Below is a small trained network, with its code and all its weights. Each question gives an input and a class and asks what happens when units are switched off, that is, made to give their printed mean instead of their output.

import numpy as np


def w(rows, s, z=0):
    codes = np.array(rows[::2]) - 128.0
    scale = np.full(codes.shape[1], s)
    scale[-1] = z or s
    return codes * scale


def norm(h):
    return h / np.sqrt((h * h).mean(-1, keepdims=True) + 1e-5)


def f(y):
    return np.maximum(y, 0)


def log_softmax(a):
    a = a - a.max(-1, keepdims=True)
    return a - np.log(np.exp(a).sum(-1, keepdims=True))


def net(x, mask):
    res = np.array(x, float).reshape(1, 5) / 4 @ E
    u = 0
    for l in range(2):
        y = f(norm(res) @ A[l][:, :-1].T + A[l][:, -1])
        res = res + np.where(mask[u : u + 14], y, B[l][:, -1]) @ B[l][:, :-1]
        u += 14
    return log_softmax(norm(res)[-1] @ U[:, :-1].T + U[:, -1])


A, B = {}, {}
E = w([
[34,104,47,198],'x0',
[146,111,2,121],'x1',
[192,97,120,227],'x2',
[102,35,157,128],'x3',
[170,113,118,94],'x4',
],0.0053)
A[0] = w([
[191,122,113,90,91],'L0N1',
[66,151,194,109,143],'L0N2',
[139,85,2,129,10],'L0N3',
[66,158,197,181,175],'L0N4',
[73,103,239,114,11],'L0N5',
[117,126,184,81,102],'L0N6',
[148,157,127,154,49],'L0N7',
[156,69,153,215,32],'L0N8',
[169,176,63,166,130],'L0N9',
[131,17,178,216,117],'L0N10',
[149,29,152,154,2],'L0N11',
[54,123,62,156,173],'L0N12',
[153,56,132,218,70],'L0N13',
[179,78,137,174,22],'L0N14',
],0.009,0.004)
B[0] = w([
[59,122,138,67,175],'L0N1',
[95,150,164,140,208],'L0N2',
[150,127,139,222,207],'L0N3',
[115,176,219,120,219],'L0N4',
[163,210,103,137,187],'L0N5',
[113,127,161,80,182],'L0N6',
[149,144,89,55,134],'L0N7',
[154,2,138,65,178],'L0N8',
[179,223,157,140,196],'L0N9',
[219,77,200,143,230],'L0N10',
[175,29,148,144,161],'L0N11',
[71,103,112,196,253],'L0N12',
[120,59,157,105,198],'L0N13',
[178,85,121,132,159],'L0N14',
],0.0068,0.0049)
A[1] = w([
[120,111,1,177,82],'L1N1',
[137,119,226,207,148],'L1N2',
[113,137,191,52,9],'L1N3',
[180,172,122,99,55],'L1N4',
[95,196,103,117,236],'L1N5',
[150,154,184,169,75],'L1N6',
[40,64,113,67,227],'L1N7',
[178,164,134,68,176],'L1N8',
[65,86,161,119,157],'L1N9',
[43,155,109,127,49],'L1N10',
[43,127,172,134,69],'L1N11',
[202,155,152,135,138],'L1N12',
[136,78,123,67,157],'L1N13',
[190,181,97,113,3],'L1N14',
],0.011,0.0039)
B[1] = w([
[91,150,176,250,198],'L1N1',
[67,109,141,101,254],'L1N2',
[158,184,157,162,187],'L1N3',
[158,141,54,136,156],'L1N4',
[153,67,129,134,219],'L1N5',
[87,142,113,115,175],'L1N6',
[176,159,116,120,206],'L1N7',
[149,143,107,160,210],'L1N8',
[137,137,60,74,190],'L1N9',
[131,61,93,50,168],'L1N10',
[96,98,81,76,179],'L1N11',
[98,112,59,127,194],'L1N12',
[184,91,189,153,180],'L1N13',
[119,197,74,136,146],'L1N14',
],0.011,0.0066)
U = w([
[83,91,37,65,46],'0',
[156,180,13,160,64],'1',
[29,72,136,118,117],'2',
[74,202,195,84,139],'3',
[83,94,93,251,251],'4',
[218,160,150,100,48],'5',
[162,11,188,140,165],'6',
],0.02,0.002)

Each question gives the input, the list of numbers given to net, and the class t.
The units are the neurons (one row each of A and B). Each row of codes is followed by its name. A weight is (code - 128) times the scale printed after its matrix; where a second scale follows, it is the last column's (A, B and U).
mask holds one flag per neuron, layer by layer. A switched-off neuron (its flag False) gives its mean, the last column of its row in B, instead of its output. The means were averaged over made-up inputs and are rounded, as every weight is.
A unit's drop is (log p(t) with every unit on - log p(t) with that unit switched off) / (log p(t) with every unit on - log p(t) with every unit switched off).
The circuit of an input: a set's keep is (log p(t) with only the set's units on - log p(t) with every unit switched off) / (log p(t) with every unit on - log p(t) with every unit switched off). Starting from the 12 units with the biggest drops (on a tie, the unit counted first), units are removed one at a time, each time the one whose removal leaves the highest keep (on an exact tie, the one counted first), for as long as the keep stays at least 0.8.
units of the circuit, in order: the units of the circuit, biggest drop first
k most important neurons: the k neurons with the biggest drops, biggest first
k most important neurons of layer l: the k neurons of layer l with the biggest drops, biggest first
drop when u is switched off: that unit's drop, to one decimal
input [4,5,-5,6,-3], class 4: units of the circuit, in order	L1N1, L0N3
input [6,2,-6,-5,2], class 4: units of the circuit, in order	L1N1
input [0,-2,-7,8,-4], class 0: 3 most important neurons	L1N11, L1N9, L1N1
input [-1,-2,5,-4,-1], class 1: units of the circuit, in order	L1N12, L1N1
input [-1,1,-7,-6,2], class 5: units of the circuit, in order	L1N5, L1N3
input [1,2,7,-2,4], class 6: 2 most important neurons	L0N13, L0N8
input [1,4,-2,7,3], class 4: 3 most important neurons of layer 0	L0N3, L0N4, L0N8
input [-4,-4,-5,0,4], class 5: units of the circuit, in order	L1N8, L0N5
input [-2,0,-1,-2,-6], class 3: 3 most important neurons	L0N4, L0N12, L1N3
input [0,1,5,-7,-7], class 1: 2 most important neurons	L0N9, L1N1
input [4,-8,-8,8,-3], class 3: 2 most important neurons of layer 0	L0N4, L0N5
input [3,-1,-3,5,-5], class 0: 3 most important neurons of layer 1	L1N9, L1N11, L1N1
input [6,-3,0,8,-5], class 2: 2 most important neurons of layer 0	L0N4, L0N12
input [7,6,-8,7,0], class 4: 3 most important neurons	L1N1, L0N3, L0N4
input [4,-5,-1,-2,-1], class 2: most important neuron	L1N11
input [-3,-4,4,-5,-6], class 3: 2 most important neurons	L0N4, L0N12
input [2,0,7,1,-6], class 6: drop when L0N8 is switched off	0.1
input [-8,6,0,1,-4], class 1: drop when L1N8 is switched off	0.2
input [8,8,-8,1,5], class 4: drop when L1N1 is switched off	0.5
input [-4,5,-2,6,-1], class 5: most important neuron	L1N7
input [-7,-1,1,-4,-2], class 1: 3 most important neurons of layer 1	L1N12, L1N4, L1N8
